Each row was made from one path, in order. Every step used is in the known rows, and no mark comes twice. Write each row's path.
Known rows
ziso/midul/duti/rezi/vuziki/nenek/tota: [-42.8 -10.9  38.1 -15.6  10.5 -13.6   9.1  -2.0  -2.9   3.0 -21.6  39.3
  27.9  27.7  -7.0 -16.3  42.3 -18.5  -3.8  -5.8  -8.5   2.5  20.9  25.9
  27.5 -14.7  25.4 -54.6 -39.7 -21.8 -14.9]
zizeg/vuziki: [  1.4 -13.5   9.5 -21.9  12.2  -5.8   5.5 -17.0 -12.2  -5.1  10.7  35.0
 -12.2  -6.3  -1.1 -13.2  24.2  -8.7   2.1  -5.2 -15.1   1.5  20.4   7.3
  25.7  -1.6 -24.6 -20.9 -25.4  22.9  15.8]
tota/nenek/midul: [-12.3   0.0   6.6   4.0  11.6  -7.6 -11.5 -19.6 -15.9   5.2  -0.7  37.6
 -14.5 -12.5 -25.5  -5.9  62.1 -27.0   7.6 -13.4  -9.5  12.1  34.6   0.7
  31.3  -2.7  -2.6 -15.6 -14.9  17.2  30.5]
zizeg/vuziki/nenek: [  5.6  -9.5  21.8 -15.5   4.3  -9.5   1.9 -12.9 -15.6   1.0  -1.5  38.8
 -15.4 -10.4  -4.9  -9.4  36.7  -2.6 -12.2  -8.0 -15.1  -1.1  26.4  11.6
  38.9  -6.6 -29.3 -12.8 -20.0  16.2  20.8]
vuziki/nenek/midul/duti: [-29.3   2.0  19.7  -9.1   1.8  10.7  -7.5 -19.4  -8.8   8.4 -12.7  37.9
 -26.9   1.3  -6.8  -2.9  59.3 -14.7   1.5 -20.8 -14.9  17.3  28.8  22.5
  -1.6  -8.8   7.7 -28.8  -5.8  -0.8  32.6]
nenek/midul: [-25.1   0.4  -2.4 -12.8   5.9  10.9  -6.6 -16.6  -6.0   3.8   6.3  35.5
 -13.4  -7.7  -7.6 -12.6  43.4 -17.2  11.1 -14.5 -15.5  19.3  23.9   6.4
  12.9  -3.8   8.3 -12.5 -10.5   5.5  23.4]
tota/midul/duti: [-19.9  -6.7  25.4 -23.3   7.9  11.7  -0.1 -12.0  -7.1   0.7  -4.2  45.8
  -1.1  10.9  -2.2 -18.0  13.8  -7.9   3.7 -13.6 -16.9   8.2  15.1  26.7
  11.2  -3.0   4.3 -57.0 -29.6   8.0   7.6]
duti/rezi/zizeg/vuziki/nenek/tota/ziso: [-14.6  -7.1  19.2 -20.3  18.6 -19.6  -7.3   3.7 -11.7  -8.2 -14.9  56.3
  30.8   2.6   5.5 -29.6   5.3 -39.8 -33.0  -1.7  -3.3   8.8  28.7 -13.6
  16.0  -9.6   8.1 -47.8 -40.0  15.2   9.2]
rezi/zizeg: [-22.0   1.0  -1.6 -10.5  26.4   3.1 -11.4  -7.2  -4.8   2.6   6.2  42.0
  -0.2   3.0   3.5 -15.9  16.3 -26.4  -9.7 -13.4 -12.8  -0.8  22.5  -6.2
  32.4  -1.8 -18.3 -16.1 -12.5   6.0  19.7]
ziso/midul/duti/rezi/zizeg/vuziki/nenek: [-37.2  -2.3  25.6 -21.6  31.6 -10.6  12.4 -31.8 -10.3   1.8 -10.2  46.4
  -3.3  27.9   7.8 -19.8  19.7 -12.5 -20.0  -9.6  -9.5   8.1  19.5   0.8
  91.2  -1.6  -7.1 -70.8 -42.5  10.0  15.2]
midul/duti: [-20.2 -11.3  15.0 -15.8  15.0   5.2  -3.0 -13.6  -8.1   0.3  -0.8  35.7
 -16.4   8.7  -1.5  -8.3  42.1 -15.1   4.7 -16.1 -14.2   3.5  17.5  20.8
 -14.6  -4.1  -6.8 -36.2 -10.2   3.8  15.5]
nenek/midul/duti/rezi/zizeg: [-52.2   9.7   1.0 -14.2  27.9   2.4   1.1 -22.0   7.1  -0.1  -4.3  44.3
  -2.0  22.4   4.3 -11.5  38.5 -25.4  -2.7 -18.0  -8.5  25.0  18.7 -10.1
  27.1   2.1  12.7 -58.6 -17.4   2.0  28.4]
ziso/midul/duti/rezi/zizeg: [-53.6  -1.1   9.6 -20.9  39.6  -0.5   4.1 -24.9  -4.6   1.9  -3.8  44.1
  11.7  37.8   7.5 -24.8  21.0 -22.3  -6.3 -14.9 -10.7  11.2  13.0  -3.6
  60.8   1.5   9.6 -70.2 -31.1  -3.3   9.0]
rezi/duti/ziso/midul: [-50.2  -9.2 -19.5 -20.7  33.8  28.7  -4.4 -18.0  -8.8   4.7  -3.3  41.2
 -17.3  21.4  -6.6 -23.0  12.4 -10.5   5.2 -10.9 -16.4   2.9  17.2   2.5
  60.5  -7.6  -3.7 -54.4 -21.6  20.8  29.2]
tota/duti: [ -9.7  -8.1   2.4   3.3  29.7  -0.6  -4.2 -11.4 -11.5   3.5  -2.2  38.7
 -16.5  -7.6  -5.2 -11.3  52.0 -21.5 -15.1 -15.3 -14.1  -3.8  22.9   5.6
  14.0  -9.1 -21.2 -28.5 -19.8  12.6  15.6]
ziso/midul/duti: [-38.6 -11.4  14.7 -21.0  19.0  12.4   0.2 -24.6 -16.1   5.7  -1.0  34.7
 -13.8  17.9  -0.8 -18.5  30.0 -14.2  10.7 -14.9 -16.0   6.5  14.4  25.2
  17.8  -3.3   5.5 -47.8 -24.3   5.5   6.5]
nenek/ziso: [-18.1  -9.4  -6.0 -14.3   2.1   8.9 -13.0  -7.5  -6.3  -7.1  -4.4  34.3
  -8.5  10.7  -7.6 -22.3  36.3 -35.6   5.3 -12.9 -13.2   6.0  14.2   2.0
 -30.8  -3.0  -8.1 -12.2  -4.5   4.0  18.3]
vuziki/ropov: [-10.8 -11.6  17.4 -14.4  12.9  -2.7 -11.4 -10.5  -0.5  -3.6   4.8  40.0
   8.8  -9.7 -18.5 -13.8  43.9   1.9   3.2 -15.3 -13.2   9.1  13.4  20.5
  28.5 -13.8 -13.4   5.3 -18.5  -6.3  26.3]
ziso/midul/duti/rezi/zizeg/vuziki/nenek/tota/devosoz: [-36.3  -5.5  29.7 -14.5  34.1 -26.5   1.0 -22.4 -21.9 -10.7 -16.6  51.6
  23.2  25.5  -0.7 -27.6  18.8 -53.7 -19.1  -4.0  -2.3   2.8  30.6  -4.7
  73.5  -9.7  -0.9 -51.3 -54.4   8.1   4.8]
zizeg/vuziki/nenek/tota: [ -4.4 -12.9  23.9 -20.7   1.0  -9.5  -1.7  -2.3 -17.0  -2.8  -5.9  40.1
   4.7 -11.6  -1.9 -16.7  24.9 -20.1 -10.0  -7.6 -13.7  -4.3  20.6  16.3
  18.1 -13.9  -9.6  -1.6 -23.0   1.7   6.9]
ziso/midul/duti/vuziki/zizeg: [-43.0 -16.9  23.3 -17.5  24.7  14.7   4.6 -21.6  -1.5   8.8   3.1  42.3
  -7.3  11.2   8.6 -25.4  26.1  16.7   6.0 -10.5 -12.8   3.8  12.5  19.9
  12.3  -5.0  -2.0 -67.3 -36.2  42.1  14.8]
nenek/tota/ziso/midul/duti: [-42.5 -20.2  13.2 -24.9  13.1  18.1 -13.3  -6.2 -22.9  -1.1 -12.4  44.7
   8.7   9.7   3.4 -34.6   8.9 -45.7   7.0  -7.7  -9.2  11.2  15.2  27.7
 -38.3 -13.0  42.5 -55.1 -34.5   5.6  -8.4]
midul/duti/rezi: [-27.7  -9.4  21.1 -18.9  23.0 -11.4   6.8 -14.8  -0.3  -4.0  -3.8  40.4
   4.8  24.8  -3.6 -12.8  47.2 -13.8  -2.8 -16.9 -11.1  11.5  14.6   9.6
  -1.2  -2.2   5.7 -58.1 -15.4  -4.2  15.4]
tota/rezi/ropov: [ -2.9  -7.1  19.3 -20.3  13.8 -19.3  -6.0  -1.7  -6.8   7.5  -1.6  39.5
  31.1  -3.0 -12.7 -17.7  46.9  -5.9  -3.9  -1.0 -14.3  -0.4  17.2   8.5
   8.6 -10.8  -0.3  -0.6 -37.7 -23.5  10.8]
ziso/midul/duti/vuziki: [-36.1 -18.5  23.2 -18.4  19.0  15.9   7.5 -24.5 -15.8   4.2   5.5  38.7
 -20.3  14.1   0.8 -28.0  31.1  11.7   7.8  -7.8 -15.5   6.2  14.3  31.1
  29.7  -2.7  -8.1 -56.4 -29.6  31.7   3.7]
zizeg/vuziki/nenek/ziso/midul/duti/rezi/ropov: [-23.8 -12.2  28.3 -35.5   4.1 -25.1   6.3 -34.1  -5.3  -8.6 -26.0  39.7
   4.6  29.6 -10.0 -25.7  65.4 -19.9  -4.7   2.1  -7.5  10.4   8.9  16.3
  35.8  -8.9   3.1 -52.6 -49.4 -14.4  19.8]
rezi/duti/vuziki: [-14.7 -11.9   4.8  -4.5  18.9   9.9   6.9  -8.0  -5.4  -1.3   6.5  40.6
 -11.8  10.1  -2.0 -11.4  31.1   7.6  -4.2 -10.1 -13.7   2.1  19.6  24.9
  20.3  -3.6 -30.4 -50.6 -20.9  40.8  17.4]
ziso/midul: [-26.2  -9.8   5.4 -20.1  17.2   7.0  -3.4 -18.6 -14.6   6.5   5.6  35.9
  -0.9   7.6  -4.1 -25.9  21.1 -14.5   7.1 -10.4 -16.6   5.6  18.4  11.4
  44.8  -2.6   6.0 -24.9 -24.5  -0.2   4.4]

Which path is each row?
[-51.5  -2.7   7.0  -4.3  35.0  -7.5  -7.1 -27.5 -11.8  -4.7 -20.2  43.2
   6.5  43.8 -11.1 -25.0  39.2 -49.7  -7.2 -12.5  -2.2   5.5  15.0 -11.6
  39.3   2.3   2.3 -72.7 -30.8   9.3  17.7]
tota/nenek/ziso/midul/duti/rezi/zizeg
[ -7.6 -12.0  22.5   6.1  14.2 -10.9  -7.9   3.8 -19.6  -6.6 -10.6  49.2
   9.2   4.4 -13.0 -15.6  40.7 -27.6 -18.5  -6.7  -6.3  -4.6  39.9  25.4
  14.5 -17.1 -25.5 -22.0 -27.3  29.2   9.8]
rezi/duti/vuziki/nenek/tota/devosoz
[-30.8  -1.6  13.9 -16.5  15.3  -7.6   1.5 -19.3  -3.3 -11.3 -20.1  46.0
  -9.6  30.7   4.9 -16.1  32.3 -29.4 -23.4 -11.5  -6.5   8.8  14.3  -7.8
  18.3  -2.0 -24.3 -56.7 -25.1  15.1  28.9]
midul/duti/rezi/zizeg/vuziki/nenek/ziso
[-26.3  -1.3  25.2 -18.3   6.3 -10.6  13.8 -29.7  -7.4  -2.1 -11.8  40.6
 -17.6   8.6  -4.3  -5.5  55.1  -7.0  -5.9 -12.7 -11.1  25.1  24.3  11.4
  32.4  -4.2   2.9 -55.7 -27.4   8.7  29.4]
zizeg/vuziki/nenek/midul/duti/rezi
[-47.1 -12.9   1.1 -20.4   8.3  23.3  -6.5 -24.2 -14.0  -3.7 -11.2  33.0
 -16.3  29.9  -2.9 -27.5  32.5 -33.9  13.6 -14.7 -14.5  10.1   7.4  20.5
 -14.6  -4.0   7.6 -43.7 -19.1   4.2   9.3]
nenek/ziso/midul/duti
[ -3.5  -3.1  30.9  -6.7  10.4 -28.0   5.7   4.5   5.8   1.7  -8.4  39.8
  15.5   9.5 -18.2  -3.4  60.3  -2.0 -15.4  -4.2 -10.4   2.7  32.0   6.2
  35.2  -6.6  -8.8 -29.4 -23.4 -10.3   5.5]
duti/rezi/vuziki/nenek
[-38.7 -17.8  39.8 -18.3   8.1  12.7   0.2  -9.7 -19.6   7.7 -12.2  43.6
  -3.9  10.0   2.1 -29.9  29.8   2.9  -3.1  -9.7 -13.3   1.1  15.0  36.9
  19.7 -15.1   7.0 -36.0 -27.0  12.7  -5.1]
ziso/midul/duti/vuziki/nenek/tota
[-17.3  -2.5   4.8 -20.0  31.8 -19.6   9.1 -15.8  -0.9  -7.6   8.8  44.4
   9.6  11.9   4.2 -18.1  16.5 -15.2 -16.8  -6.1  -9.3   6.2  18.5 -22.5
  63.7   3.1 -22.2 -46.2 -32.9  17.3  17.1]
duti/rezi/zizeg/vuziki
[-26.1  -7.4  24.6  -6.4   1.3 -10.7   2.6  -1.1   6.3  -7.5 -24.8  37.0
   0.4  30.8 -14.1  -5.4  69.1 -21.7 -11.5  -7.6  -6.9   8.6  21.8  16.3
 -23.4  -7.5  -5.4 -49.4 -19.6  -6.4   7.8]
midul/duti/rezi/vuziki/nenek/ziso
[-15.8  -7.2  18.5  -8.1   8.4   1.5   9.6   5.0 -18.7   3.0 -15.6  43.0
  25.3   6.6  -0.6 -10.1   5.7 -13.6 -18.5  -9.6 -13.5  -6.3  21.0  22.2
  18.4 -16.3 -10.8 -27.6 -40.8   3.1   7.2]
zizeg/vuziki/nenek/tota/rezi/duti
[-35.7 -10.8   6.3  -5.6   3.5  23.6  -0.9 -14.8 -14.0   2.2 -15.5  40.8
 -17.5  26.0  -6.9 -27.4  31.6  -5.5  -9.2 -10.0 -13.7   6.4  18.6  26.6
  33.2  -7.3 -20.2 -47.8 -24.0  30.5  16.2]
rezi/duti/vuziki/nenek/ziso/midul
[-41.1   4.7   2.3 -21.2  26.8  -3.9  12.1 -32.9   0.2  -6.9   0.5  43.2
  -9.6  15.4   7.7 -11.5  27.2 -19.6  -4.2 -10.6  -8.1  24.5  17.8  -9.1
  47.6   2.8  -3.4 -66.8 -35.3  20.0  28.9]
nenek/midul/duti/rezi/zizeg/vuziki
[-31.9 -16.9  10.7 -18.9  19.5  17.6  -9.7 -16.8 -23.5   1.9  -6.9  43.1
  -9.6  10.7  -1.0 -27.8  21.6 -27.5   5.6  -8.3 -10.9  13.6  22.5  26.7
 -17.2  -5.4  24.9 -67.0 -32.3  18.7   5.7]
tota/ziso/midul/duti
[-45.3   1.0  11.9  -9.4  16.6 -10.0   8.3 -11.0  22.8   0.6  -7.8  39.5
   8.4  14.0  -5.3   2.1  58.7  -5.2   9.1  -9.5  -5.3  22.4  23.1   6.6
  -9.3  -4.0  20.4 -69.4 -36.6  13.9  25.9]
nenek/midul/duti/rezi/vuziki/zizeg
[ -8.3 -10.4   3.2   2.3   9.5  -9.8 -18.4 -11.1 -15.5  -6.2 -10.4  35.6
  -8.6   6.4 -25.5 -14.7  58.1 -42.7   0.2 -11.9  -7.6  -2.3  21.4  -1.8
 -12.4  -3.0 -19.4 -15.3  -8.7  14.3  21.5]
tota/nenek/ziso
[-37.3 -16.8  25.8 -18.6   7.0  12.9 -17.1  -2.8 -26.2   4.6 -24.2  46.8
   7.4   6.7  -0.8 -30.8  21.6 -39.6  -6.1  -9.5  -9.6   7.7  25.1  33.0
 -28.3 -17.8  39.2 -48.0 -29.0  -1.4  -3.0]
vuziki/nenek/tota/ziso/midul/duti
[-54.5  -8.6   7.4 -26.3  27.2   1.0   4.3 -37.5   1.7 -17.1 -10.6  45.3
   8.7  35.2  -2.6 -30.8  18.3 -19.6  -2.0  -9.6  -5.1  21.6  -1.8   5.6
  62.2  -6.5  -9.9 -58.6 -53.0  12.1  24.4]
nenek/ziso/midul/duti/rezi/zizeg/vuziki/ropov
[-37.8 -13.1  -0.6 -22.0  26.6  17.7 -10.4 -12.2  -7.3   0.6  -2.9  40.4
 -27.0   8.8  -4.9 -14.9  36.7  -7.2   3.9 -13.4 -15.7   1.5  12.1   1.5
  -5.9  -8.2  -9.9 -39.5  -5.3  14.4  35.1]
midul/duti/ziso
[-55.7 -17.5   8.5 -17.5  13.2  24.3  -2.5 -21.7  -0.7   1.1  -6.6  40.7
 -12.8  23.1   6.0 -32.2  27.6  -1.3   9.8 -10.1 -11.0   7.7   4.2  17.0
 -23.2  -5.1  -3.3 -64.8 -32.8  41.6  19.0]
nenek/ziso/midul/duti/vuziki/zizeg
[-41.8   1.6  11.2 -18.8  27.2  -7.8   6.6 -35.1   8.1 -12.0  -1.2  47.5
   2.1   6.8  -3.9 -10.2  35.3  -6.3  -2.4 -12.5  -5.3  31.8  13.2   5.9
  67.6  -7.6  -7.0 -47.7 -43.8  13.1  40.5]
nenek/midul/duti/rezi/zizeg/vuziki/ropov
[-59.0   2.2  11.8 -16.9  19.3   4.8  -6.7 -19.7  -4.9   0.2 -24.3  44.7
   2.8  46.6   1.9 -28.6  30.7 -37.2 -17.0 -17.6  -8.6  11.4  14.8  -5.4
  36.8  -2.7   6.7 -61.6 -21.2  -7.4  16.9]
vuziki/nenek/ziso/midul/duti/rezi/zizeg
[-35.9  -4.3   3.5 -21.0  11.1  18.1  -2.8 -26.4  -9.6   2.5 -11.3  43.4
 -49.3  -7.3  -7.3  -9.5  43.1  -0.2  -0.1  -8.3 -15.7  14.7  24.7   2.1
  28.6 -11.3 -10.9 -38.7 -16.9  29.6  51.2]
zizeg/vuziki/nenek/midul/duti/ziso
[-14.0  -7.4   9.3  -6.5  16.1  -8.3  -4.3   4.5  15.9   2.9   4.4  37.9
  10.2  -6.1  -5.3  -0.7  37.8  -5.9   3.2  -4.0 -10.1  -3.8  26.3   5.4
  -8.6  -6.5  -9.7 -26.0 -29.8  20.5  15.0]
rezi/vuziki/zizeg
[-40.7 -30.0  32.2 -22.9  16.2  15.3 -10.2  -9.0 -15.3  -5.9  -7.7  52.1
  14.2  -2.7  -7.8 -42.2  19.4  -0.5   6.2  -3.1  -6.8  19.4   9.3  45.9
 -10.9 -22.8  20.8 -46.1 -49.6  24.3  -1.0]
nenek/tota/ziso/midul/duti/vuziki/ropov
[-20.6   5.7  21.0  -4.8   3.9 -16.7   5.3  -3.6   8.5   4.2  -8.4  38.4
   9.6   3.4 -17.5  -3.2  69.9  -5.1  -7.1  -6.6  -9.7  22.8  37.0   4.8
  42.3  -7.0   8.9 -28.7 -25.4  -9.0  16.1]
duti/rezi/vuziki/nenek/midul
[-29.2   6.9  10.3 -11.0  11.3  10.6  -2.3 -27.5  -9.8   3.4  -8.1  42.9
 -32.9  -2.7   5.5  -3.0  31.6 -15.4  -9.8 -12.9 -11.3  13.4  29.1  10.3
  42.7  -4.4 -20.1 -37.2 -24.7  24.9  37.9]
rezi/zizeg/vuziki/nenek/midul/duti
[-11.6 -10.5  27.6 -11.4  19.2 -26.8   4.6  -1.9  15.6  -8.6   1.1  41.2
  29.7   4.2 -27.1  -7.0  59.0   8.9   0.2  -3.7  -6.7  13.9  18.3  14.3
  43.7 -12.0 -11.2 -21.0 -37.5 -12.8  11.9]
duti/rezi/vuziki/ropov
[-48.7   0.9   2.4 -16.2  12.4  23.8 -14.1 -18.7  -6.3   9.1 -16.0  44.3
 -40.8  -1.1  -9.7  -9.7  55.1  -4.9  -0.6 -16.9 -15.6  15.2  25.5   2.9
   7.4 -12.9   4.3 -31.9   0.6  10.4  50.2]
vuziki/nenek/midul/duti/ziso
[ -8.7   3.9  17.0  -7.1  21.2  -3.2   0.8  -4.2 -20.8   9.4  -3.2  45.8
  11.6  -3.1   1.9 -14.9   1.8  -6.7 -29.5  -7.0 -14.0  -5.6  29.2  -9.9
  55.5  -5.6 -34.2 -16.2 -36.5  17.3  20.3]
tota/rezi/zizeg/vuziki/nenek
[-19.7  -2.2  19.2 -14.8  -0.3   4.2   5.3 -28.3 -13.5   1.4  -8.7  37.8
 -35.8  -6.6  -3.9  -1.3  50.1  -6.7  -1.0 -12.9 -14.3  18.1  27.2  23.4
  19.3  -6.9  -7.9 -34.6 -22.8  21.4  33.8]
zizeg/vuziki/nenek/midul/duti
[-55.5  -7.0 -17.2 -14.4  36.5  31.3   1.5  -9.1 -17.9  11.7  -6.9  42.1
   5.9  24.8  -6.6 -26.9  -2.8   0.3  -3.0  -9.5 -17.5   1.5  16.3  -3.4
  52.3 -10.1  -0.3 -55.4 -37.3  13.3  23.4]
tota/rezi/duti/ziso/midul
[-15.3  -6.8   7.5  -1.2  37.1 -20.6   5.4 -12.4  -3.0  -2.4  -5.0  42.4
   0.9   9.6  -4.5 -15.2  57.5 -20.5 -20.7 -15.0 -11.6   6.1  20.1  -4.6
  30.5  -6.3 -12.3 -47.4 -24.7   2.2  11.2]
tota/duti/rezi
[ -8.4 -10.0  27.4 -14.2   4.9  -6.7   3.3   6.3 -23.9   4.6  -9.6  41.8
  25.9  -7.9  -1.3 -21.3  10.0  -9.9 -17.4  -6.7 -15.0  -4.6  21.0   9.1
  12.3 -16.2  -6.4  -0.6 -36.5  -1.3  -0.4]
zizeg/vuziki/nenek/tota/rezi
[-27.2  -4.5  14.1 -21.0  33.3 -12.2  12.8 -23.7  -2.8  -9.0   1.6  44.2
  -1.3  22.1   9.5 -12.5  21.2 -18.1 -11.4  -9.4  -8.0   7.7  12.9  -7.8
  43.6   3.4 -21.0 -68.2 -33.1  20.2  19.8]
midul/duti/rezi/zizeg/vuziki
[-15.8 -17.0   7.4 -19.0   9.8   4.6 -19.8   9.3 -14.8  -5.3  -5.3  44.9
  17.7  -7.9  -3.9 -28.7  16.0 -45.0  -1.2  -5.9  -8.4   7.5  21.0  12.0
 -49.4 -13.5  25.7 -21.5 -20.2   7.5   0.4]
nenek/tota/ziso
